In the rows, zero is written as 128.
Facts:
j_101 | Ξ c | τ j_575 | μ nadak
j_106 | Ξ c | τ j_777 | μ nadak
j_107 | Ξ b | τ j_556 | μ nadak
j_111 | Ξ a | τ j_608 | μ nadak
j_119 | Ξ d | τ j_347 | μ nadak
j_134 | Ξ a | μ stuven
j_148 | Ξ a | τ j_253 | μ nadak
j_160 | Ξ b | τ j_65 | μ stuven
j_163 | Ξ f | τ j_648 | μ stuven
j_164 | Ξ b | τ j_877 | μ stuven
j_167 | Ξ b | τ j_633 | μ stuven
j_170 | Ξ e | μ nadak
j_178 | Ξ f | τ j_858 | μ nadak
j_183 | Ξ a | μ stuven
j_186 | Ξ f | τ j_119 | μ stuven
j_192 | Ξ c | μ nadak
j_2 | Ξ a | τ j_524 | μ stuven
j_205 | Ξ d | τ j_537 | μ nadak
j_210 | Ξ b | τ j_336 | μ nadak
j_216 | Ξ a | μ nadak
j_218 | Ξ b | τ j_561 | μ nadak
j_253 | Ξ f | τ j_448 | μ nadak
j_266 | Ξ c | τ j_475 | μ nadak
j_271 | Ξ a | τ j_431 | μ nadak
j_281 | Ξ b | τ j_90 | μ nadak
j_283 | Ξ a | τ j_178 | μ stuven
j_286 | Ξ a | μ stuven
j_289 | Ξ a | τ j_514 | μ nadak
j_294 | Ξ d | μ nadak
j_301 | Ξ a | τ j_343 | μ nadak
j_311 | Ξ f | τ j_567 | μ nadak
j_317 | Ξ b | τ j_107 | μ nadak
j_319 | Ξ b | τ j_737 | μ nadak
j_322 | Ξ a | τ j_718 | μ nadak
j_331 | Ξ b | τ j_452 | μ nadak
j_336 | Ξ b | τ j_824 | μ nadak
j_338 | Ξ b | τ j_913 | μ nadak
j_343 | Ξ a | τ j_311 | μ nadak
j_347 | Ξ a | τ j_134 | μ nadak
j_364 | Ξ d | τ j_509 | μ nadak
j_37 | Ξ b | μ nadak
j_371 | Ξ a | τ j_661 | μ stuven
j_386 | Ξ a | τ j_444 | μ nadak
j_387 | Ξ f | τ j_983 | μ stuven
j_400 | Ξ c | τ j_289 | μ stuven
j_406 | Ξ a | τ j_2 | μ stuven
j_411 | Ξ e | μ nadak
j_412 | Ξ a | τ j_218 | μ nadak
j_429 | Ξ d | τ j_901 | μ nadak
j_431 | Ξ b | τ j_560 | μ stuven
j_444 | Ξ a | τ j_612 | μ nadak
j_446 | Ξ b | τ j_764 | μ nadak
j_448 | Ξ e | τ j_747 | μ nadak
j_452 | Ξ b | μ stuven
j_456 | Ξ c | τ j_271 | μ nadak
j_463 | Ξ b | τ j_902 | μ nadak
j_47 | Ξ e | τ j_338 | μ nadak
j_475 | Ξ a | τ j_167 | μ stuven
j_482 | Ξ b | τ j_825 | μ nadak
j_504 | Ξ a | μ nadak
j_507 | Ξ b | τ j_148 | μ stuven
j_509 | Ξ a | τ j_371 | μ nadak
j_51 | Ξ a | μ nadak
j_512 | Ξ a | τ j_446 | μ stuven
j_513 | Ξ a | τ j_704 | μ nadak
j_514 | Ξ a | τ j_605 | μ nadak
j_516 | Ξ d | μ stuven
j_522 | Ξ b | μ stuven
j_523 | Ξ c | τ j_160 | μ nadak
j_524 | Ξ a | τ j_849 | μ nadak
j_525 | Ξ c | τ j_106 | μ nadak
j_537 | Ξ b | τ j_656 | μ stuven
j_540 | Ξ a | τ j_89 | μ nadak
j_544 | Ξ a | τ j_387 | μ stuven
j_556 | Ξ d | τ j_643 | μ nadak
j_560 | Ξ a | τ j_170 | μ nadak
j_561 | Ξ e | τ j_812 | μ nadak
j_567 | Ξ a | τ j_614 | μ nadak
j_572 | Ξ a | τ j_286 | μ nadak
j_575 | Ξ a | τ j_319 | μ nadak
j_59 | Ξ e | μ stuven
j_590 | Ξ e | τ j_674 | μ nadak
j_600 | Ξ a | τ j_512 | μ nadak
j_605 | Ξ a | τ j_456 | μ nadak
j_608 | Ξ b | τ j_688 | μ nadak
j_612 | Ξ f | τ j_507 | μ stuven
j_613 | Ξ b | μ nadak
j_614 | Ξ f | τ j_406 | μ nadak
j_615 | Ξ c | τ j_738 | μ stuven
j_623 | Ξ a | τ j_915 | μ nadak
j_633 | Ξ a | τ j_600 | μ nadak
j_643 | Ξ d | τ j_813 | μ nadak
j_648 | Ξ a | τ j_513 | μ nadak
j_65 | Ξ f | τ j_945 | μ nadak
j_656 | Ξ a | μ stuven
j_661 | Ξ a | τ j_711 | μ nadak
j_663 | Ξ d | τ j_192 | μ nadak
j_674 | Ξ d | τ j_8 | μ nadak
j_682 | Ξ a | τ j_283 | μ stuven
j_688 | Ξ a | τ j_266 | μ nadak
j_704 | Ξ a | τ j_51 | μ nadak
j_711 | Ξ b | τ j_613 | μ nadak
j_718 | Ξ b | τ j_936 | μ nadak
j_737 | Ξ b | τ j_186 | μ nadak
j_738 | Ξ a | τ j_971 | μ nadak
j_747 | Ξ a | μ nadak
j_764 | Ξ a | τ j_210 | μ nadak
j_766 | Ξ c | μ nadak
j_777 | Ξ a | τ j_216 | μ nadak
j_8 | Ξ b | τ j_322 | μ stuven
j_808 | Ξ e | τ j_540 | μ nadak
j_812 | Ξ c | τ j_808 | μ nadak
j_813 | Ξ b | τ j_463 | μ nadak
j_824 | Ξ d | τ j_386 | μ nadak
j_825 | Ξ d | τ j_317 | μ stuven
j_832 | Ξ b | τ j_867 | μ nadak
j_849 | Ξ a | τ j_999 | μ nadak
j_856 | Ξ c | τ j_832 | μ nadak
j_858 | Ξ f | τ j_331 | μ stuven
j_867 | Ξ e | τ j_164 | μ nadak
j_877 | Ξ b | μ nadak
j_89 | Ξ b | τ j_301 | μ stuven
j_891 | Ξ a | τ j_163 | μ stuven
j_90 | Ξ a | τ j_429 | μ nadak
j_901 | Ξ a | τ j_590 | μ nadak
j_902 | Ξ a | μ nadak
j_904 | Ξ e | τ j_47 | μ nadak
j_908 | Ξ b | τ j_101 | μ nadak
j_913 | Ξ e | τ j_572 | μ nadak
j_915 | Ξ a | τ j_663 | μ nadak
j_936 | Ξ c | μ nadak
j_938 | Ξ a | τ j_682 | μ nadak
j_945 | Ξ b | τ j_544 | μ stuven
j_971 | Ξ a | τ j_205 | μ nadak
j_983 | Ξ b | τ j_281 | μ nadak
j_989 | Ξ f | τ j_111 | μ stuven
j_990 | Ξ f | μ nadak
j_997 | Ξ a | τ j_856 | μ stuven
j_999 | Ξ a | μ stuven

Known rows:
[110 118 129 132  86 183  93  86 165  90 125 114 134 165 134 173 146 116
 115 119 139 160  78 137 120 203  88 147 111  64] -> j_856
[119  93 144 134 110 174 124 106 163 120 133 129 113 167 112 145 130 110
 117 122 113 164 102 145 137 161  92 137 131  96] -> j_764
[116 103 146 151 110 154 126 103 110 144 138 114 127 194 196 167 148  94
 146  86  91 180 120 112 123 153  93 124 132 124] -> j_475
[118  91 134 172  87 149 151  86 131 123 161 106 102 192 150 176 154 119
 139  76  77 190 104 104 148 161  84 143 115 136] -> j_111
[105 125 158 184 103 187 131  77  69 106 120  86 124 223 181 172 142  94
 153  63  79 211 107  84 111 179  83 122  94 103] -> j_989
[122  98 154  75 130 183 106 131 208 138 115 150 128 137  86 124 109 110
 106 180 152 117 119 198 116 178 117 134 159  76] -> j_747
[148  95 159  91 146 187 105  77 141  98 177 174  67 161 142 129 190 112
 122 142  87 156 102 146 146 191  97 136 100  94] -> j_849
[100  90 181 151  88 170 183 105 171 171 144 110 119 172 112 120 132 145
 159 159 129 136 137 158  80 222 106 128 137 119] -> j_170
[ 85 111 167 164  89 204  84  89 106  88 103 115 143 183 166 140 159  90
 126 120 155 182  80 123  89 177  69 112 134  44] -> j_615
[120 112 141 100 129 150 112 126 154 174 129 127 141 167 180 158 127 101
 140 131 116 133 141 151 104 176 119 131 147 117] -> j_134
[106  80 160 144 101 174 133 105 155 124 133 128 106 168 111 134 137 115
 122 128 118 167 105 146 124 162  92 130 142  98] -> j_971
[148 121 115 108 133 177 104 106 169 105 128 134 119 170 123 173 112  96
 106 106 101 164 101 145 157 159  99 158 109  92] -> j_509
[113 130 162 121 126 191 111 104 118 129 103 106 139 190 157 157 119  95
 139 120 119 159 126 138  93 202 108 124 117  81] -> j_186
[100 134 149 113 155 191 109 100 128 132  97 102 136 182 138 134 129  97
 171 117 140 165 115 105  79 192 106 113 110  89] -> j_387
[118  88 139 152 100 158 136  97 147 127 147 115 110 177 136 165 144 117
 130 100  96 173 105 121 144 165  92 141 124 120] -> j_633
[109 126 170 125 123 195 113 105 117 131 105 106 139 192 154 154 122  96
 141 125 122 161 125 136  91 201 107 123 120  83] -> j_858
[124 119 139 137 103 187 121  94 162 106 128 120 123 170 121 160 127 113
 125 120 122 155  97 142 123 184  98 152 108  80] -> j_556
[120 114 126 148 108 185 114 102 173 105 133 128 121 146 126 133 137 121
 158 127 146 154  88 118 108 175  84 146 107  93] -> j_983
[124 102 132 130 113 168 125 115 168 121 122 122 126 168 113 159 113 106
 114 111 116 167 105 143 138 157  95 146 129 101] -> j_301
[122 103 125 194  66 164 139  84 138 111 162 111 113 174 172 179 151 130
 155  87  97 169  93 100 127 183  76 161  98 126] -> j_608

Rows:
No name comes twice in this set of rows, the named rows included.
[120 134 128 170  91 182 158 124 175 132  81  78 165 189  86 165  51 111
 121 103 128 170 115 147 109 170  93 158 121  94] | j_561
[139 113 163  95 154 187  91 100 114 115 148 164  99 176 183 131 169  84
 127 133  97 159 118 141 124 172  98 117 122  87] | j_406
[113 131 162 125 128 197 108 102 115 124  99 108 136 192 152 156 118  90
 136 121 119 166 122 137  95 196 103 123 116  77] | j_163
[117 115 171  95 128 216 106 111 173 104  90 126 123 157  65 126  99 109
 110 169 153 144 107 177 100 210 108 133 123  45] | j_253
[134  83 178 154  63 180 129 109 139 116 140 135 113 182 140 182 116 106
  66 140  79 156 121 202 154 177  94 155 146  78] | j_322
[125  88 159 140  90 176 123 107 150 118 135 129 113 175 125 161 122 107
  95 130 101 164 108 168 143 167  93 144 139  91] | j_901
[140 115 175 153  83 202 151  98 144 118 129 117 117 192 119 159 107 112
  97 139  92 159 124 179 122 206  92 152 110  82] | j_590
[133 114 124 127  92 168 119 111 187 133 146 129 131 141 147 166 127 130
 142 140 130 122 107 150 113 204 105 164 115 103] | j_877
[113 130 179 102 141 215  93 118 132 121  81 125 141 174 125 129 102  85
 121 157 147 150 123 168  83 196 108 116 133  45] | j_612
[120 122 141 127  99 171 108 122 152 152 131 130 147 152 196 155 128 107
 156 140 136 120 123 149  81 190 106 140 135  97] | j_452
[ 70  80 172 169  59 183 122  86 154 110 131 107 128 164 123 137 169 137
 138 143 162 162  84 139  92 208  82 120 141  72] | j_456
[ 56  64 179 163  47 163 137  90 170 144 143 107 129 155 128 136 178 152
 148 166 170 139 101 155  75 226  93 117 159  87] | j_192
[123 113 144 100 129 156 109 123 146 163 128 128 140 170 177 158 128  97
 135 129 114 137 136 151 110 170 116 128 147 108] | j_286
[143  94 175 174  31 196 120 108 143 106 141 136 124 169 160 187 115 113
  75 148  97 140 108 202 134 198  87 170 132  70] | j_718
[ 83 124 107 137 138 188  89  77 169  74 108 107 132 159  94 115 165 114
 174  97 186 192  48  66  99 172  71 119  96  70] | j_523

Now the same objects, written a new way:
Known rows:
[128 122 135 137 119 118 135 119 150 109 126 128 115 105 106 139 143 119
 139 152 121 117 120 159 150 134] -> j_904
[125 111 123 128 125 142 149 139 126 135 132 131  89 152 140 125 148 136
 124 146 118 103 131 143 143 146] -> j_525
[108  87  92 133 121 174 185 137 128 111 138 144 136  95 132 152 129 161
 101  95 109 126 105 144 119 138] -> j_253
[ 95 106 105 130 139 156  73 139 122  98 139 136 152  83 163 157  86 134
  92 119 126 130 138 141  72 139] -> j_507
[113 130 135 145 138 115  59 146 132 115 102 123 148 108 146 118 108 117
 130 174 115 122 145 113 143 138] -> j_281
[134 112 131 123 124 114 154 155 133 143 126 132  98 157 124 112 134 136
 128 133 131 131 124 124 149 115] -> j_343
[104 123  93 136 136 157 146 143 116 128 130 125 175  56 138 141 115 167
 110 116 115 132 124 138 137 139] -> j_210
[113 109 144 150 169  93  84 136 122 140 131 116 180 115 151  91 102  66
 117 145 158 135 136 148  92 137] -> j_160
[147 122 163  88 127 124 187 126 119 137 126 126  89 147 134 121 167 123
 115 137 164 111 108  89 122 140] -> j_812
[131 132 131 125 121 140 151 141 133 131 126 134 108 145 128 130 138 139
 132 127 116 123 130 141 154 119] -> j_509
[141 145 140 127 116 141 140 132 135 127 126 132 120 140 123 134 147 127
 139 112 123 129 125 115 144 120] -> j_504
[132 139 120 128 127 124 120 130 120 130 112 126 170  97 134 125 119 128
 131 131 125 139 121 100 115 131] -> j_319
[117 121 114 139 135 115  97 112 119 118 108 122 161  94 123 121 118 131
 126 147 117 135 117 104 125 150] -> j_643
[132 113 122 133 118 134 158 129 125 147 136 132  93 148 126 121 146 140
 122 128 117 116 118 118 134 145] -> j_192
[119 120 111 141 135 118 107 111 118 119 111 121 166  93 124 123 119 130
 125 142 125 137 117 107 121 147] -> j_556
[ 91  97 108 141 126 178 143 168 142 109 139 140 101  98 138 152 122 172
  99 122 101 112 131 166 158 135] -> j_386
[124 148 108 122 130 138 127 142 117 116 108 129 163 112 146 131 121 136
 136 147 124 135 128 114 123 124] -> j_107
[106  82 100 141 121 167 172 160 135 131 148 143 112 100 122 143 124 168
  92  91 103 128 111 147 139 135] -> j_747
[130 105 137 125 137 105 134 130 126 150 153 128  99 153 124 115 113 120
 113 111 149 136 132 149 111 118] -> j_371
[137 118 143 126 126 110 119 119 130 137 149 128 108 161 121 122 115 112
 123  95 144 139 129 120  96 122] -> j_656

Rows:
No name comes twice in this set of rows, the named rows included.
[133 132 144 107 112  89   9 106 121 104 110 128  94 163 133 135  74 140
 128 151 131 140 148  72  89 117] | j_8
[131 113 141 128 152 102 166 115 117 148 146 122 145 149 134  97 129  71
 126 115 165 137 119 146  81 125] | j_387
[138 190 124 146 132 142 107  99 120 145 125 107 231  54 118 146 136 135
 149  96 130 134 134 108 145 138] | j_608
[111 140 121 137 126 168 134 141 139 120 137 129 131 106 127 157 142 154
 128 108 111 115 140 151 166 135] | j_764
[125 146 108 142 130 148 125 118 118 139 128 118 205  51 120 143 123 148
 120  96 124 137 123 122 139 143] | j_446
[123 134 111 151 137 136 175 111 118 184 156 109 141  99 104 121 150 163
 129 101 130 117 132 152 181 160] | j_266
[133 124 159  99 138 100 109 141 119 120 106 120 146  80 135 119 130 129
 109 145 163 130 114  74 132 137] | j_218
[132 118 140 111  99 112  68 143 138 113 112 137  38 176 115 138 112 173
 131 153 103 123 145  95 165 113] | j_322
[162 114 133 111  88 119 116 113 129 135 121 138  52 193 116 131 131 158
 135 132 105 123 117  58 120 131] | j_936
[101  89 113 152 119 154 124 138 154  89 138 140 115  63 116 166 129 148
 109 133 100 114 117 173 143 150] | j_448
[141 142  99 135 118 135 150 126 127 123 114 140 117 180 126 114 131 123
 154 144  98 135 129 142 126 113] | j_614

